Below are the code and all the weights of a small trained network. Each question names an input and a class and asks about switching units off, where a switched-off unit gives its printed mean instead of its output.

import numpy as np


def w(rows, s, z=0):
    codes = np.array(rows[::2]) - 128.0
    scale = np.full(codes.shape[1], s)
    scale[-1] = z or s
    return codes * scale


def norm(h):
    return h / np.sqrt((h * h).mean(-1, keepdims=True) + 1e-5)


def f(y):
    return np.maximum(y, 0)


def log_softmax(a):
    a = a - a.max(-1, keepdims=True)
    return a - np.log(np.exp(a).sum(-1, keepdims=True))


def net(x, mask):
    res = np.array(x, float).reshape(1, 7) / 4 @ E
    u = 0
    for l in range(3):
        y = f(norm(res) @ A[l][:, :-1].T + A[l][:, -1])
        res = res + np.where(mask[u : u + 12], y, B[l][:, -1]) @ B[l][:, :-1]
        u += 12
    return log_softmax(norm(res)[-1] @ U[:, :-1].T + U[:, -1])


A, B = {}, {}
E = w([
[124,125,128,129],'x0',
[135,126,130,126],'x1',
[124,126,123,131],'x2',
[81,86,150,1],'x3',
[115,236,253,124],'x4',
[126,64,170,155],'x5',
[130,131,126,126],'x6',
],0.0009)
A[0] = w([
[125,146,152,62,43],'0.n1',
[157,94,90,134,28],'0.n2',
[162,218,32,65,30],'0.n3',
[138,88,13,179,235],'0.n4',
[63,198,22,111,150],'0.n5',
[226,183,129,209,246],'0.n6',
[156,47,42,106,150],'0.n7',
[176,250,71,64,118],'0.n8',
[16,166,88,63,51],'0.n9',
[211,88,56,135,64],'0.n10',
[5,175,80,232,28],'0.n11',
[62,91,76,59,31],'0.n12',
],0.0021,0.0011)
B[0] = w([
[185,140,123,135,150],'0.n1',
[98,166,98,138,139],'0.n2',
[90,5,198,210,160],'0.n3',
[96,203,181,120,247],'0.n4',
[151,30,186,170,183],'0.n5',
[118,111,140,57,250],'0.n6',
[86,167,147,155,216],'0.n7',
[104,33,197,185,190],'0.n8',
[201,101,158,101,163],'0.n9',
[64,176,130,141,172],'0.n10',
[219,155,138,84,150],'0.n11',
[167,207,152,119,168],'0.n12',
],0.0028,0.0018)
A[1] = w([
[172,80,176,85,168],'1.n1',
[88,170,115,63,99],'1.n2',
[140,149,110,213,123],'1.n3',
[108,174,194,108,247],'1.n4',
[49,185,142,131,162],'1.n5',
[185,130,184,108,105],'1.n6',
[149,128,121,87,58],'1.n7',
[169,103,163,141,113],'1.n8',
[212,153,93,171,85],'1.n9',
[133,60,48,100,173],'1.n10',
[138,211,115,152,64],'1.n11',
[92,119,5,146,125],'1.n12',
],0.0029,0.0012)
B[1] = w([
[117,127,49,192,195],'1.n1',
[211,114,79,148,153],'1.n2',
[170,86,169,37,159],'1.n3',
[111,123,30,159,255],'1.n4',
[165,100,56,175,192],'1.n5',
[86,144,68,150,181],'1.n6',
[203,111,163,122,132],'1.n7',
[96,87,85,138,157],'1.n8',
[223,94,209,28,138],'1.n9',
[106,229,206,181,145],'1.n10',
[145,43,100,121,149],'1.n11',
[99,251,176,151,146],'1.n12',
],0.0025,0.0029)
A[2] = w([
[94,71,136,182,98],'2.n1',
[111,167,97,56,42],'2.n2',
[122,101,193,187,160],'2.n3',
[72,240,132,122,129],'2.n4',
[127,127,89,69,4],'2.n5',
[131,71,82,11,109],'2.n6',
[231,145,178,117,103],'2.n7',
[173,162,87,228,151],'2.n8',
[91,252,212,104,104],'2.n9',
[112,97,40,168,142],'2.n10',
[188,96,171,7,125],'2.n11',
[89,51,122,56,107],'2.n12',
],0.0025,0.004)
B[2] = w([
[135,78,172,150,154],'2.n1',
[222,145,152,77,128],'2.n2',
[74,137,161,106,184],'2.n3',
[85,176,62,189,168],'2.n4',
[69,30,176,65,128],'2.n5',
[248,154,200,67,148],'2.n6',
[180,173,216,45,139],'2.n7',
[136,99,114,47,254],'2.n8',
[38,255,92,182,141],'2.n9',
[197,78,145,142,251],'2.n10',
[165,217,238,38,137],'2.n11',
[106,209,150,149,143],'2.n12',
],0.0031,0.0027)
U = w([
[15,253,21,239,240],'0',
[246,189,232,29,167],'1',
[134,32,52,195,206],'2',
[145,36,49,191,121],'3',
[40,24,215,215,23],'4',
[161,48,44,191,32],'5',
[141,60,49,200,5],'6',
],0.005,0.0023)

Each question gives the input, the list of numbers given to net, and the class t.
The units are the neurons (one row each of A and B). Each row of codes is followed by its name. A weight is (code - 128) times the scale printed after its matrix; where a second scale follows, it is the last column's (A, B and U).
mask holds one flag per neuron, layer by layer. A switched-off neuron (its flag False) gives its mean, the last column of its row in B, instead of its output. The means were averaged over made-up inputs and are rounded, as every weight is.
A unit's drop is (log p(t) with every unit on - log p(t) with that unit switched off) / (log p(t) with every unit on - log p(t) with every unit switched off).
unit that matters most: the unit with the biggest drop
top k neurons: the k neurons with the biggest drops, biggest first
top k neurons in layer l: the k neurons of layer l with the biggest drops, biggest first
drop of u: that unit's drop, to one decimal
input [2,4,4,-6,-2,8,-1], class 4: unit that matters most => 0.n4
input [3,3,2,-4,-3,-8,-4], class 4: top 3 neurons in layer 0 => [0.n3 0.n5 0.n8]
input [-4,7,-6,-8,-3,3,1], class 1: top 2 neurons in layer 1 => [1.n9 1.n3]
input [6,-3,0,-8,3,-2,5], class 1: top 2 neurons in layer 1 => [1.n9 1.n1]
input [5,3,-1,5,-8,1,-8], class 0: top 2 neurons => [1.n10 1.n12]
input [-5,1,-3,7,-3,7,7], class 1: top 2 neurons => [2.n6 0.n8]
input [-3,-6,4,-2,-6,-8,7], class 4: top 3 neurons => [0.n3 0.n5 1.n4]
input [0,7,-6,-7,-2,-1,-1], class 1: top 3 neurons => [1.n9 1.n3 1.n1]
input [-3,-5,-2,7,-8,-3,2], class 0: top 4 neurons => [1.n10 1.n12 0.n6 1.n4]
input [3,6,0,3,7,4,4], class 0: top 2 neurons => [2.n4 1.n11]
input [2,7,4,-7,-4,-5,-1], class 1: top 2 neurons in layer 1 => [1.n3 1.n9]
input [4,4,-1,-7,1,0,7], class 1: top 2 neurons => [1.n9 1.n1]
input [3,4,-2,8,-7,-5,-3], class 1: top 3 neurons in layer 1 => [1.n2 1.n4 1.n6]
input [3,0,-1,5,7,-7,-1], class 0: unit that matters most => 1.n11
input [-7,-6,5,6,6,-1,3], class 2: top 4 neurons => [0.n6 1.n4 0.n4 1.n2]
input [6,6,3,-6,-2,-6,4], class 1: top 2 neurons in layer 1 => [1.n3 1.n1]
input [-7,-1,7,-4,-7,6,5], class 0: top 3 neurons => [1.n12 0.n8 1.n4]
input [-5,-6,4,-2,-4,-6,4], class 4: top 3 neurons in layer 0 => [0.n3 0.n5 0.n8]
input [3,-4,7,5,6,-5,8], class 3: top 2 neurons => [0.n4 1.n4]
input [2,-4,-3,1,-7,1,7], class 0: top neuron in layer 2 => [2.n4]
input [4,-3,-5,-8,-3,-2,7], class 1: top 2 neurons => [1.n9 1.n3]
input [6,-1,3,-8,1,6,6], class 1: drop of 1.n9 => 0.2
input [-4,-7,-6,3,-8,-1,-8], class 0: drop of 1.n12 => 0.5
input [3,7,-2,1,-4,-8,5], class 4: drop of 0.n3 => 0.3
input [7,-1,3,2,-8,-1,2], class 0: drop of 1.n12 => 0.5
